Each new row is followed by what is left of it after taking away its nearest point in the smallest flat space through zero that holds the rows named last above it.
Nem:
[0 19 20 -15 -1 -1 0 -4 41 8 10 -24 12 0 -6 3 23 3 13]
[-28 -7 -50 47 4 38 13 -21 -37 -40 -21 10 14 30 -11 42 -34 -33 11]
[-9 21 -17 9 -9 16 14 -37 20 -24 -31 -38 -6 -21 48 17 46 -3 -7]
[-48 4 11 -16 31 47 52 18 -20 -13 35 18 -16 23 -19 -10 -8 -22 32]
New rows:
[-9 -23 -7 19 -13 1 -5 -32 -1 7 0 -36 9 -13 -9 2 17 38 16] | [-14 -29 -3 14 -6 4 2 -21 -14 10 10 -22 2 -9 -16 -8 7 37 18]
[-27 1 19 -4 16 9 10 19 15 4 34 21 9 -7 -48 3 -20 -2 48] | [-10 -3 -1 10 0 -4 -2 -1 6 -4 0 11 -2 -33 -7 5 -3 8 20]

fedus, 5 rows:
[-9 26 -9 -2 -12 -8 3 -26 7 1 -18 -27 27 -17 -11 -21 24 -8 -31]
[-1 -21 22 11 6 -23 -9 20 -19 -20 8 11 -10 -6 -37 10 -19 4 1]
[-29 7 5 13 5 -15 -3 6 -11 8 34 -2 11 -17 -40 -14 5 14 -58]
[-21 -8 8 0 -2 -5 1 2 -19 -3 -14 -29 40 -15 -30 -16 26 -12 -63]
[-16 -5 11 10 3 -23 -8 0 -11 -1 6 -11 18 -15 -43 -17 2 2 -32]
New rows:
[7 -18 15 -7 -27 11 -23 10 -7 -6 -28 0 47 35 -2 11 0 7 22] | [-3 11 7 0 -31 6 -19 4 1 -3 1 11 33 25 -6 12 -1 23 5]
[27 -30 -28 -19 11 16 -13 4 -28 31 -28 20 2 55 4 13 -10 -8 38] | [12 10 -32 -10 -2 -3 -8 -8 -28 16 -13 16 0 29 -23 12 0 1 -5]

Pafes (3 x 19):
[-10 11 26 7 -12 0 -16 -10 -13 -17 38 -18 -2 8 -6 58 -46 -1 4]
[13 -8 27 35 -40 29 -22 2 16 -45 40 13 -7 -9 27 5 5 59 -64]
[-13 38 58 35 -37 18 36 23 -1 31 8 -28 27 -14 -7 -28 -5 -39 -4]
New rows:
[3 -3 -37 14 49 -16 -35 -15 4 21 3 19 -23 11 10 9 -3 26 -2] | [-3 16 -6 33 28 -6 -18 -4 4 34 10 5 -10 4 7 -3 -7 9 -6]
[1 -5 -15 2 -10 -13 -41 -18 18 -37 24 -6 -2 -9 8 27 -27 9 -17] | [-2 4 -14 2 -7 -14 -18 -7 20 -10 1 -10 9 -15 2 -9 -9 -16 -6]

ked, 3 rows:
[-12 1 45 -5 -2 1 45 11 3 15 -11 6 -35 9 -21 -6 6 -26 -4]
[2 2 22 -10 14 -4 34 -11 -2 10 -28 -12 -22 9 -48 -16 14 -24 -31]
[-13 -17 36 -11 10 -19 24 34 1 -12 -13 1 -12 7 -26 -13 36 -19 8]
New rows:
[8 0 -42 18 -16 8 -52 -1 5 -14 2 5 23 7 46 -22 -9 45 35] | [2 2 -3 9 -9 7 -5 -2 6 1 -21 1 -11 18 6 -35 2 16 14]
[2 1 0 0 -8 21 -54 -25 7 7 29 25 44 2 30 12 -13 32 -16] | [-6 -6 34 -9 0 12 -21 -11 8 9 11 23 23 10 -2 0 9 9 -24]
[-38 -22 37 -10 8 -15 -7 -24 24 41 4 15 -3 -20 -28 18 0 -8 22] | [-31 -22 17 -9 11 -16 -24 -32 22 35 5 10 11 -23 -25 18 -1 1 19]

lele:
[31 -8 56 -43 32 25 -12 -19 30 -17 1 -21 5 11 -1 -8 -26 -44 -12]
[-6 -12 20 -13 50 15 2 -15 -28 10 21 -5 -12 22 3 -15 -2 -24 -21]
[24 -5 47 -44 36 35 -6 -7 4 -6 -3 -26 -4 26 25 -21 16 -34 -23]
[12 19 -7 -31 11 37 -20 -7 -18 7 6 4 -13 7 -13 25 -40 -41 4]
New rows:
[17 -7 25 -8 15 6 20 7 -3 -4 35 8 25 -8 -26 -12 6 -10 31] | [16 2 10 -7 2 11 19 16 -11 0 28 10 22 -8 -19 -7 18 -3 34]
[29 18 29 -25 -22 20 3 22 32 -13 -20 -17 19 -1 12 -10 4 17 -4] | [3 12 8 -3 0 9 9 13 -4 4 5 0 8 1 -6 -6 -12 19 -7]

tol:
[4 -34 13 -3 10 10 20 42 -4 -39 -24 44 -48 1 0 -29 16 -13 10]
[-37 -59 18 15 -8 8 9 19 12 -14 13 2 -11 47 -41 -8 19 -37 21]
[-13 -34 6 18 -12 4 12 32 7 -31 -23 29 -18 25 -19 -12 10 -31 9]
New rows:
[13 22 1 -15 33 -17 10 1 -7 4 11 -4 -14 -25 18 -21 5 33 -11] | [-6 8 -2 8 11 -20 9 6 4 -2 3 -4 2 4 -5 -13 5 7 -8]
[-1 -39 13 -14 14 15 21 -22 -10 3 10 -17 -23 -4 -26 2 7 9 13] | [9 -14 -2 0 -3 7 17 -21 -8 -2 -17 -8 -7 -9 -18 11 -6 6 1]

duv, 2 rows:
[-26 5 1 12 20 12 0 8 7 -14 -9 -22 -29 9 -17 -20 -6 -2 3]
[19 -3 8 -25 -8 -17 20 -33 -2 -24 -22 24 24 -14 4 11 -8 1 -7]
New rows:
[37 -29 -14 -11 -11 -19 -18 -15 4 24 24 -2 39 -5 52 -25 15 14 -9] | [11 -24 -10 -5 11 -10 -11 -16 12 -2 5 -21 11 1 32 -46 5 12 -8]
[28 -5 1 -18 5 -28 0 -28 -10 0 -15 27 21 9 -7 28 0 -2 -11] | [7 -1 -3 1 17 -14 -11 -6 -6 8 -6 5 -4 20 -16 14 2 -3 -6]
[-37 -3 -11 -26 5 6 -9 -2 22 -28 4 -34 -28 2 -8 13 -21 1 17] | [-18 -7 -13 -32 -11 -1 -12 -3 16 -12 15 -19 -7 -3 6 28 -15 3 16]

lede, 3 rows:
[28 -23 18 20 40 21 40 -11 30 -4 3 -47 -22 19 -4 17 10 -27 16]
[14 -9 -3 3 32 1 26 0 19 17 -14 -29 -18 5 3 -7 -4 -8 14]
[16 -20 -1 6 9 22 21 -11 2 9 -24 -19 -15 26 12 2 -5 -34 18]
New rows:
[-28 2 -15 -16 -8 -13 -10 16 -32 -21 -12 -8 -41 4 -3 -11 -6 -4 -4] | [-23 -1 -6 -9 1 -10 -3 14 -23 -29 -1 -18 -43 4 -9 -3 1 -5 -5]
[11 29 34 19 -17 14 -22 -19 -17 -4 -6 26 3 -24 -6 -17 -15 11 -33] | [21 21 33 22 3 17 -5 -20 -5 6 -16 7 -9 -18 -3 -20 -17 3 -23]
[-36 -6 -4 -6 -30 -45 -40 17 -25 -8 8 52 28 14 7 25 12 18 -2] | [-15 -21 0 4 10 -37 -5 13 1 5 -2 12 5 25 8 25 12 2 15]

gubu:
[7 -21 -13 -21 3 -3 8 -14 -10 37 8 -17 -8 -21 2 7 9 7 11]
[8 -5 6 -12 3 12 19 -22 2 29 13 -41 -3 1 2 -5 19 5 -12]
[-9 20 5 -10 -1 28 26 -24 8 29 -6 -41 0 -3 -7 -5 -28 -12 4]
[48 14 15 3 -20 51 38 -9 -12 29 -6 -45 -32 21 -8 16 -4 -22 1]
[2 2 -13 -26 6 6 -2 -34 19 21 27 -28 6 -1 -14 14 -6 -3 -2]
New rows:
[-1 20 -11 -3 -15 17 16 -9 -17 9 -4 -42 -50 35 -20 17 2 -29 20] | [-30 7 -15 -2 -2 -16 -4 -1 -13 -8 -2 -17 -31 22 -10 1 15 -11 14]
[39 29 8 25 21 1 -16 -21 25 -33 15 1 4 48 -4 -11 25 8 -14] | [21 14 -7 12 23 -6 -4 -18 4 3 -8 5 -2 7 3 -15 2 11 19]
[-35 -4 31 -15 20 10 18 -31 -15 -8 8 -16 -12 14 -18 -20 39 10 -21] | [-25 -4 15 -16 12 9 6 -19 -23 -14 -1 13 -22 7 -27 2 13 -2 4]

gan (5 x 19):
[-42 2 -11 -27 -3 -1 1 27 0 51 -1 12 22 32 1 -28 -7 -27 13]
[-3 11 -24 -28 9 1 -8 23 -1 34 -8 -11 16 28 17 -21 13 -4 20]
[-52 3 -19 -23 -14 -20 -2 17 11 48 7 -9 16 40 -4 -26 3 -20 10]
[-8 22 -24 -28 -1 -5 -23 22 0 31 -31 -16 31 39 15 -22 11 17 12]
[-57 19 -29 -29 2 -2 8 37 -3 53 -3 -6 14 43 -12 -47 6 -26 17]
New rows:
[11 79 -1 13 8 -5 -22 -26 8 -2 11 -34 -7 -6 -23 6 -17 -33 18] | [14 67 10 6 5 -2 -28 -25 9 10 10 -15 7 -6 -11 13 -30 -40 19]
[-7 4 -25 -14 5 -13 -24 2 -29 -6 8 24 10 4 25 2 -43 -43 31] | [-7 15 -29 0 0 -21 -24 -9 -27 -29 4 4 -2 1 11 4 -34 -24 22]
[-24 11 -26 -5 -4 -20 22 19 0 0 -15 -36 -2 9 -4 -2 44 -3 -26] | [-5 -8 -2 -5 -2 -7 19 15 -4 0 -16 -4 8 -8 10 15 24 -11 -28]

pilu:
[-23 13 14 20 -26 21 -6 9 16 34 -16 13 34 0 27 -36 32 23 23]
[4 24 24 21 -11 34 8 11 18 -13 -7 6 23 26 0 -4 11 -5 -10]
[-2 53 28 30 -26 48 22 34 24 -1 -11 21 38 26 22 -22 35 -15 -3]
New rows:
[-23 -18 18 -19 24 -43 -3 12 -26 -11 -5 -25 -49 -3 -2 30 0 8 3] | [-28 2 36 -1 9 -17 1 23 -11 -8 -14 -17 -25 12 8 16 17 11 5]
[-38 35 -3 11 -9 37 -6 5 -7 3 15 -5 3 27 14 11 -5 -1 1] | [-38 20 -14 1 -1 21 -12 -4 -16 6 19 -10 -9 17 10 16 -14 2 3]

fuzek, 3 rows:
[4 -5 -9 38 -3 -16 13 6 -5 -7 -7 40 -9 3 61 13 -25 -50 -30]
[26 -7 -19 12 2 5 20 14 15 -3 -8 -16 17 -9 -5 5 20 4 37]
[9 -1 -6 40 3 -3 0 -10 11 7 5 -27 -17 4 -21 7 9 7 10]
New rows:
[30 -29 4 12 -1 -5 14 15 17 -6 -1 2 3 15 -38 14 19 -17 -22] | [21 -27 11 -6 -2 -4 8 14 10 -7 0 11 5 16 -35 10 13 -16 -31]
[4 -26 -20 -38 -9 7 -12 0 12 -24 -10 -1 46 -43 13 2 -1 13 6] | [-3 -23 -15 2 -8 -2 -23 -18 12 -16 -1 -11 16 -33 6 8 -9 9 -13]

gimap:
[-40 -5 32 -7 50 -50 6 -14 9 -14 -17 -52 30 41 2 10 33 8 33]
[2 -33 -9 -3 -39 -14 -11 -15 11 -32 8 -9 25 26 -26 -2 21 -4 -4]
[8 7 9 6 5 -49 46 -15 15 -2 -4 3 3 0 20 -15 25 -20 -26]
New rows:
[7 -5 -56 -14 -50 36 3 -23 -13 -22 31 17 29 -26 -10 28 -4 5 -12] | [-13 14 -32 -14 0 10 22 -24 -12 -10 17 -3 29 -21 11 31 4 8 2]
[14 5 2 3 -23 -16 5 3 25 -4 -18 24 6 -15 -14 -43 23 -27 -7] | [-1 10 8 -1 -1 0 -14 11 16 3 -23 12 5 -12 -16 -32 13 -13 16]
[-34 27 26 7 56 11 -18 -5 -15 11 -6 4 23 -21 22 -19 8 38 16] | [-13 7 8 9 8 8 -15 -14 -6 -7 6 20 29 -19 8 -29 17 26 -8]

nuzos:
[-14 -36 10 -5 -8 -14 48 12 -30 6 6 -15 0 -2 -12 2 5 0 8]
[-8 -49 -4 0 -21 -11 55 5 2 11 -1 -24 27 4 -21 -20 -2 -5 -4]
[-11 -39 5 -10 -10 39 78 1 -5 -9 -36 -6 16 -33 -42 -30 33 -8 -15]
[-16 -40 1 3 -19 -5 35 14 -9 10 -4 -30 1 -1 -9 -15 1 6 6]
[-39 -1 0 -15 10 -11 19 6 4 7 9 -47 19 -27 2 -34 -3 -2 -8]
New rows:
[20 1 -3 2 28 -14 -53 13 -15 21 7 32 -2 -2 15 29 -32 19 5] | [7 -21 -4 -3 21 2 -14 15 -9 20 -10 14 13 -21 -4 2 -20 16 -5]
[2 24 -5 12 29 17 17 -4 -13 -24 -17 -9 14 -46 23 -18 11 -8 7] | [18 2 -11 26 9 -2 11 -1 -11 -14 -8 -6 13 -14 27 -5 -4 -4 17]
[-11 31 13 17 5 19 -22 -1 51 -16 17 40 12 3 38 -17 1 -12 -40] | [-22 -6 24 19 -8 7 12 16 17 -9 20 26 -4 7 33 -8 5 -4 -24]

zato:
[18 0 27 9 -26 19 -19 -35 13 -12 2 -3 0 -46 20 -20 -7 29 35]
[-1 -10 9 -3 -8 27 -8 -57 26 -15 -1 4 3 19 23 -46 7 10 6]
[7 -1 16 3 -14 22 -13 -38 22 -11 -4 2 3 -17 20 -31 -6 15 23]
[15 -4 15 8 -1 17 -18 1 49 -5 -11 -23 19 -65 18 -9 -29 16 46]
New rows:
[-6 43 24 14 -27 -22 4 -5 -42 -5 10 17 -21 -39 6 24 -7 3 2] | [-16 17 7 5 3 -12 9 -11 5 -9 8 -8 -1 -8 14 8 -3 -7 -10]
[40 34 28 25 7 -36 -13 11 -18 -4 -8 3 11 -7 14 -9 -23 -10 -9] | [38 18 23 21 15 -33 -11 1 -5 -8 -2 -9 16 11 18 -15 -12 -9 -19]

riv:
[-4 -1 29 12 -1 12 -31 -26 36 -10 31 43 -32 12 0 23 -4 -10 0]
[-6 -3 17 13 0 22 -17 -29 53 -9 32 46 -20 22 10 15 -12 4 -3]
New rows:
[-29 8 -12 -34 7 -13 -27 40 30 -10 26 13 36 26 25 14 -9 29 -14] | [-26 10 -3 -37 6 -25 -38 46 8 -10 21 4 28 14 15 19 0 16 -11]
[15 -18 -2 -28 22 -20 2 6 -57 -7 -3 -38 43 -26 25 -28 -16 -15 -31] | [11 -20 14 -18 22 -5 -15 -16 -19 -14 22 -2 24 -11 31 -14 -24 -15 -33]
[8 -17 22 -12 5 21 -36 -36 61 8 41 26 -35 19 15 8 -9 5 21] | [14 -15 1 -25 5 2 -14 -7 12 18 8 -20 -11 0 8 -10 1 5 23]

nisi (5 x 19):
[5 16 -49 50 -27 -9 39 -2 7 -10 11 40 12 -12 -64 -37 -15 26 16]
[-14 -7 12 -16 -10 10 14 -6 11 -25 -7 42 -23 -5 -58 -5 5 10 32]
[2 9 -18 21 -6 -1 22 -13 3 -18 2 44 -2 -6 -44 -11 2 3 18]
[-3 -5 -24 44 1 5 47 -33 -2 -20 -4 77 -19 -6 -33 -5 28 -14 12]
[17 19 -8 37 -4 -10 4 3 -4 -19 2 34 21 5 -12 -1 -1 -4 6]
New rows:
[42 -25 -7 -38 7 -5 -2 -16 -13 6 10 -3 -3 17 4 -11 -18 -10 17] | [41 -32 -5 -17 -5 -6 7 -4 -12 3 6 8 -1 21 7 -15 -14 -4 14]
[-3 22 12 8 29 -34 -7 -22 21 45 7 -2 7 14 38 -2 -4 -4 -31] | [-12 16 23 1 13 -29 0 -13 30 30 2 19 -3 13 1 -9 -6 11 -11]

rovo:
[-21 -5 1 -13 2 18 -3 -12 -10 -20 -14 -16 6 -23 9 -20 23 -10 -10]
[-49 48 4 6 1 15 -20 25 -8 -14 20 48 -9 1 6 0 13 -8 47]
[69 -34 7 7 7 4 -10 -25 21 18 -2 -29 -20 48 -21 5 -32 17 -49]
New rows:
[38 -19 7 -12 -9 -39 30 16 22 -16 -21 -23 -9 34 9 15 -45 -12 31] | [7 -5 12 -20 -5 -11 13 12 13 -39 -24 -19 -13 24 16 -4 -23 -22 35]
[-10 3 18 -16 26 39 -25 20 4 -14 4 -12 18 15 1 -1 -17 44 -25] | [-13 2 11 -15 20 17 -6 30 2 -5 3 -9 32 -1 5 9 -19 44 -13]
[-9 3 -10 22 -18 -25 19 40 -8 -27 -15 5 20 21 10 -3 6 -14 22] | [4 -6 -5 20 -13 -10 7 26 -4 -32 -19 -7 11 34 5 -11 5 -13 2]

biv (3 x 19):
[-20 14 -3 -2 18 26 25 0 -11 6 0 -16 -3 7 -33 -17 -25 -54 18]
[-11 14 -10 -3 6 28 47 -4 -21 29 15 -38 13 -8 -13 -36 -20 -50 30]
[-23 27 -14 -43 40 -8 28 -33 25 -47 -2 -22 -29 0 -28 -9 36 -31 -38]
New rows:
[58 -55 13 -14 -30 18 -6 -37 -29 -18 -4 7 18 8 18 12 -5 16 -13] | [45 -45 11 -21 -15 28 6 -42 -28 -26 -6 0 10 13 -3 6 -11 -12 -13]
[5 8 17 -27 42 1 24 -15 6 -27 2 -15 -56 0 -3 -7 -25 13 0] | [16 -3 21 -12 25 2 15 -4 -4 -7 5 -9 -43 -3 12 -5 -35 29 14]
[-1 -2 16 17 8 18 0 3 -12 16 19 4 19 -7 -14 -25 -21 -18 42] | [2 -1 14 3 13 -1 -9 -8 5 -8 16 10 8 -9 -7 -15 6 3 16]

fali:
[-16 5 -61 -24 -20 -3 17 -3 -13 -39 24 0 29 30 3 28 -15 17 -2]
[-27 19 -31 -25 -16 30 -7 9 -29 -21 7 -3 13 -1 9 5 0 4 -13]
[7 -9 -31 -1 -1 -17 14 -17 19 -20 18 7 14 20 1 27 0 14 6]
New rows:
[2 -2 -6 -25 -19 -40 11 13 -27 -26 -15 10 11 38 -8 -4 -26 9 13] | [5 2 12 -17 -4 -14 -11 -1 -8 -17 -19 20 -2 9 4 -1 10 7 7]
[-31 -16 18 -5 37 12 -10 -24 47 24 -23 -11 33 -7 1 -42 31 2 28] | [-41 -13 -4 -18 23 6 1 -15 29 11 -17 -17 46 10 -3 -40 11 5 28]
[-41 11 -13 -41 21 29 0 50 -7 -9 -13 -11 -1 -20 -25 22 -23 -28 -16] | [-18 -6 -4 -23 35 5 7 32 27 -3 -9 -3 -5 -15 -28 33 -15 -24 -5]

Gapeg, 3 rows:
[11 -14 11 28 29 -8 -38 -21 -2 -8 -27 6 10 -24 -9 -9 62 -15 -33]
[4 -4 16 12 13 -7 -20 2 -19 -18 -7 2 15 -31 11 -18 19 -21 -1]
[9 2 0 22 30 -2 -26 -9 -3 -5 -19 3 11 -29 -17 -7 35 -8 -19]
New rows:
[3 -32 -40 23 27 13 38 -23 43 26 6 17 6 -12 -17 23 12 -6 0] | [0 -38 -22 17 15 7 38 -13 24 10 15 17 13 -21 11 9 3 -23 16]
[14 45 -28 -15 50 6 -2 -34 -3 -32 16 21 -26 -34 -9 -20 19 4 -5] | [8 27 -16 -29 22 2 9 -37 -1 -31 26 21 -36 -4 15 -17 14 3 -1]

Pek:
[-5 -41 -45 -36 32 12 -28 -30 9 -15 13 -37 -38 35 -25 27 -7 37 -44]
[-7 -14 -34 1 11 12 14 -11 14 18 11 -60 -56 18 -42 19 11 -1 -50]
[-11 -1 3 12 -7 2 8 -37 6 27 5 -21 -30 -4 -31 -7 18 -33 -40]
[-11 23 -30 49 -45 -23 11 2 28 37 17 34 21 -7 -30 13 10 -2 -3]
[9 10 20 -1 23 26 45 53 -17 -6 -19 -75 -50 -8 11 -10 7 -30 7]
New rows:
[49 31 33 -19 19 -28 13 22 12 30 27 -12 -34 -29 -15 8 -16 -5 33] | [32 16 9 -22 18 -32 -21 1 18 16 30 6 -36 -28 -18 9 -17 -8 30]
[15 28 12 22 2 -5 -5 25 5 -11 14 -13 15 16 -16 -29 -18 27 24] | [5 18 10 18 5 -3 -19 0 5 -12 14 -16 1 14 -24 -35 -13 11 9]

zuku (4 x 19):
[-43 24 55 10 -14 -2 -22 19 1 -36 8 -44 -15 -33 45 44 -38 18 12]
[-22 14 26 20 -25 7 -13 12 -1 -11 -3 -37 -20 -18 31 14 -18 3 15]
[-16 5 20 3 -10 -16 -15 0 -5 -5 -2 -29 -25 -22 11 22 -33 8 6]
[-1 -14 10 54 -15 9 28 6 1 24 3 -29 -45 -28 24 22 7 -36 23]
New rows:
[9 -25 -23 -25 7 -63 -25 -16 6 15 -22 27 0 12 -51 -24 -24 12 -2] | [-11 -12 7 13 -4 -25 -8 11 17 -4 -9 13 6 3 -4 -8 1 -3 15]
[-7 9 23 -27 41 -5 22 31 21 -1 35 32 5 -11 -19 47 2 1 -18] | [-1 17 3 -13 -5 8 1 29 13 17 8 4 -14 1 -16 5 -1 0 -5]
[32 -17 -22 20 -6 9 38 -12 7 49 -44 -23 -7 -11 -18 -34 -2 -31 -3] | [6 3 10 -4 10 8 23 0 12 8 -30 -19 22 -15 -2 -10 -16 -4 -12]
